Below are the code and all the weights of a small trained network. Each question names an input and a target symbol and asks about switching units off, where a switched-off unit gives its printed mean instead of its output.

import numpy as np


def w(rows, s, z=0):
    codes = np.array(rows[::2]) - 128.0
    scale = np.full(codes.shape[1], s)
    scale[-1] = z or s
    return codes * scale


def f(y):
    return y / 2 * (1 + np.tanh(0.7978845608 * (y + 0.044715 * y**3)))


def softmax(a):
    e = np.exp(a - a.max(-1, keepdims=True))
    return e / e.sum(-1, keepdims=True)


def log_softmax(a):
    a = a - a.max(-1, keepdims=True)
    return a - np.log(np.exp(a).sum(-1, keepdims=True))


def net(x, mask):
    ids = ['δεζθμξπ'.index(c) for c in x.split()]
    T = len(ids)
    res = E[ids] + P[:T]
    q, k, v = (res @ M[0].T for M in (Q, K, V))
    z = softmax(np.where(np.tri(T) > 0, q @ k.T / 4**0.5, -1e9)) @ v
    res = res + np.where(mask[0], z, O[0][:, -1]) @ O[0][:, :-1]
    y = f(res @ A[0][:, :-1].T + A[0][:, -1])
    res = res + np.where(mask[1:9], y, B[0][:, -1]) @ B[0][:, :-1]
    return log_softmax(res[-1] @ U[:, :-1].T + U[:, -1])


Q, K, V, O, A, B = {}, {}, {}, {}, {}, {}
E = w([
[175,185,90,162,101,130],'δ',
[145,193,246,102,189,135],'ε',
[42,79,204,70,45,155],'ζ',
[108,157,39,149,141,162],'θ',
[183,125,112,83,95,201],'μ',
[113,66,86,71,210,151],'ξ',
[131,155,108,49,120,116],'π',
],0.014)
P = w([
[115,122,63,188,141,40],'0',
[185,93,101,138,110,131],'1',
[95,151,76,160,142,74],'2',
[169,109,113,119,120,168],'3',
[91,140,113,137,142,80],'4',
[161,128,114,115,116,193],'5',
[89,146,129,121,141,85],'6',
[150,129,121,98,122,210],'7',
[84,169,135,115,139,91],'8',
[139,128,123,80,129,231],'9',
[78,181,144,99,131,101],'10',
[125,151,82,89,134,253],'11',
[95,166,136,118,123,92],'12',
],0.011)
Q[0] = w([
[127,102,166,233,174,125],'H0',
[92,221,2,57,182,184],'H0',
[38,125,143,155,132,59],'H0',
[192,80,77,154,139,244],'H0',
],0.014)
K[0] = w([
[115,68,208,188,161,73],'H0',
[58,205,126,4,166,223],'H0',
[83,66,84,228,179,159],'H0',
[88,159,211,102,82,39],'H0',
],0.013)
V[0] = w([
[213,170,88,127,236,96],'H0',
[180,139,254,140,162,116],'H0',
[214,202,120,202,71,114],'H0',
[163,143,61,39,63,58],'H0',
],0.0095)
O[0] = w([
[182,158,140,61,141,23,187],'H0',
[180,151,255,134,162,170,2],'H0',
[93,161,196,62,75,89,92],'H0',
[186,125,94,77,84,145,233],'H0',
],0.0096,0.0053)
A[0] = w([
[227,64,124,90,58,207,166],'N0',
[43,130,107,162,205,62,8],'N1',
[213,111,162,92,125,201,52],'N2',
[118,51,132,77,106,93,6],'N3',
[205,160,93,144,184,143,163],'N4',
[164,61,144,56,147,167,169],'N5',
[151,59,187,135,3,204,160],'N6',
[106,152,157,167,16,61,196],'N7',
],0.011,0.0014)
B[0] = w([
[84,133,216,78,58,103,254],'N0',
[139,137,221,179,91,70,194],'N1',
[173,161,35,171,84,124,197],'N2',
[122,67,90,147,166,148,171],'N3',
[164,71,152,87,149,167,213],'N4',
[181,110,119,207,102,147,185],'N5',
[61,152,99,175,249,124,167],'N6',
[122,187,162,165,172,195,179],'N7',
],0.015,0.0086)
U = w([
[233,212,107,159,208,166,252],'δ',
[84,106,163,177,168,205,110],'ε',
[142,150,3,71,203,95,142],'ζ',
[114,171,107,196,118,70,86],'θ',
[168,56,157,148,196,111,103],'μ',
[156,173,240,101,192,128,92],'ξ',
[123,101,175,85,78,170,182],'π',
],0.0059,0.0022)

Each question gives the input, a string of symbols that net reads in full, and the target symbol t.
The units are the heads (4 rows each of Q, K, V and O) and the neurons (one row each of A and B). Each row of codes is followed by its name. A weight is (code - 128) times the scale printed after its matrix; where a second scale follows, it is the last column's (O, A, B and U).
mask holds one flag per unit, heads first, then neurons. A switched-off unit (its flag False) gives its mean, the last column of its rows in O or B, instead of its output. The means were averaged over made-up inputs and are rounded, as every weight is.
A unit's drop is (log p(t) with every unit on - log p(t) with that unit switched off) / (log p(t) with every unit on - log p(t) with every unit switched off).
The circuit of an input: a set's keep is (log p(t) with only the set's units on - log p(t) with every unit switched off) / (log p(t) with every unit on - log p(t) with every unit switched off). Starting from all 9 units, units are removed one at a time, each time the one whose removal leaves the highest keep (on an exact tie, the one counted first), for as long as the keep stays at least 0.8.
circuit, biggest first: the units of the circuit, biggest drop first
unit that matters most: the unit with the biggest drop
k most important neurons: the k neurons with the biggest drops, biggest first
drop when u is switched off: that unit's drop, to one decimal
input θ θ μ θ θ θ ε δ θ θ, target δ: circuit, biggest first -> H0, N2
input π θ ζ ζ, target ε: unit that matters most -> N6
input ξ ε π θ ξ ε μ θ θ μ θ θ π, target θ: circuit, biggest first -> H0, N1
input θ π μ ζ θ π ε μ μ θ θ μ, target δ: 4 most important neurons -> N2, N6, N5, N1
input ζ θ ε ε, target δ: circuit, biggest first -> H0, N2, N0
input ξ θ π δ, target π: circuit, biggest first -> N0, H0
input θ θ θ θ, target ζ: 2 most important neurons -> N0, N5
input δ ξ ε ξ, target δ: circuit, biggest first -> H0, N2, N5
input δ μ θ ε ζ ε ε ε δ, target ξ: 2 most important neurons -> N2, N5
input μ ζ ε θ θ π δ ξ θ ξ π π δ, target ζ: 4 most important neurons -> N0, N1, N5, N7
input δ δ ξ θ ξ π ε ε ξ ξ δ π π, target ζ: circuit, biggest first -> N0, N1
input θ θ ε ε θ θ θ θ θ, target θ: 3 most important neurons -> N1, N4, N0
input π θ μ, target π: 2 most important neurons -> N0, N6
input θ ξ ε θ, target δ: circuit, biggest first -> H0, N0
input ξ θ θ μ, target θ: unit that matters most -> N6
input ξ θ π π ζ, target ε: 4 most important neurons -> N7, N3, N2, N0
input θ θ μ θ δ δ, target ξ: circuit, biggest first -> H0, N7, N2
input ε ξ δ μ ε θ π δ, target π: 3 most important neurons -> N0, N4, N7
input μ θ π θ μ ζ θ δ θ ξ, target ε: 2 most important neurons -> N6, N0
input ξ θ θ θ θ ξ ε ξ θ δ, target δ: unit that matters most -> H0
input π ξ π δ θ δ ζ μ, target ε: drop when N6 is switched off -> 1.4
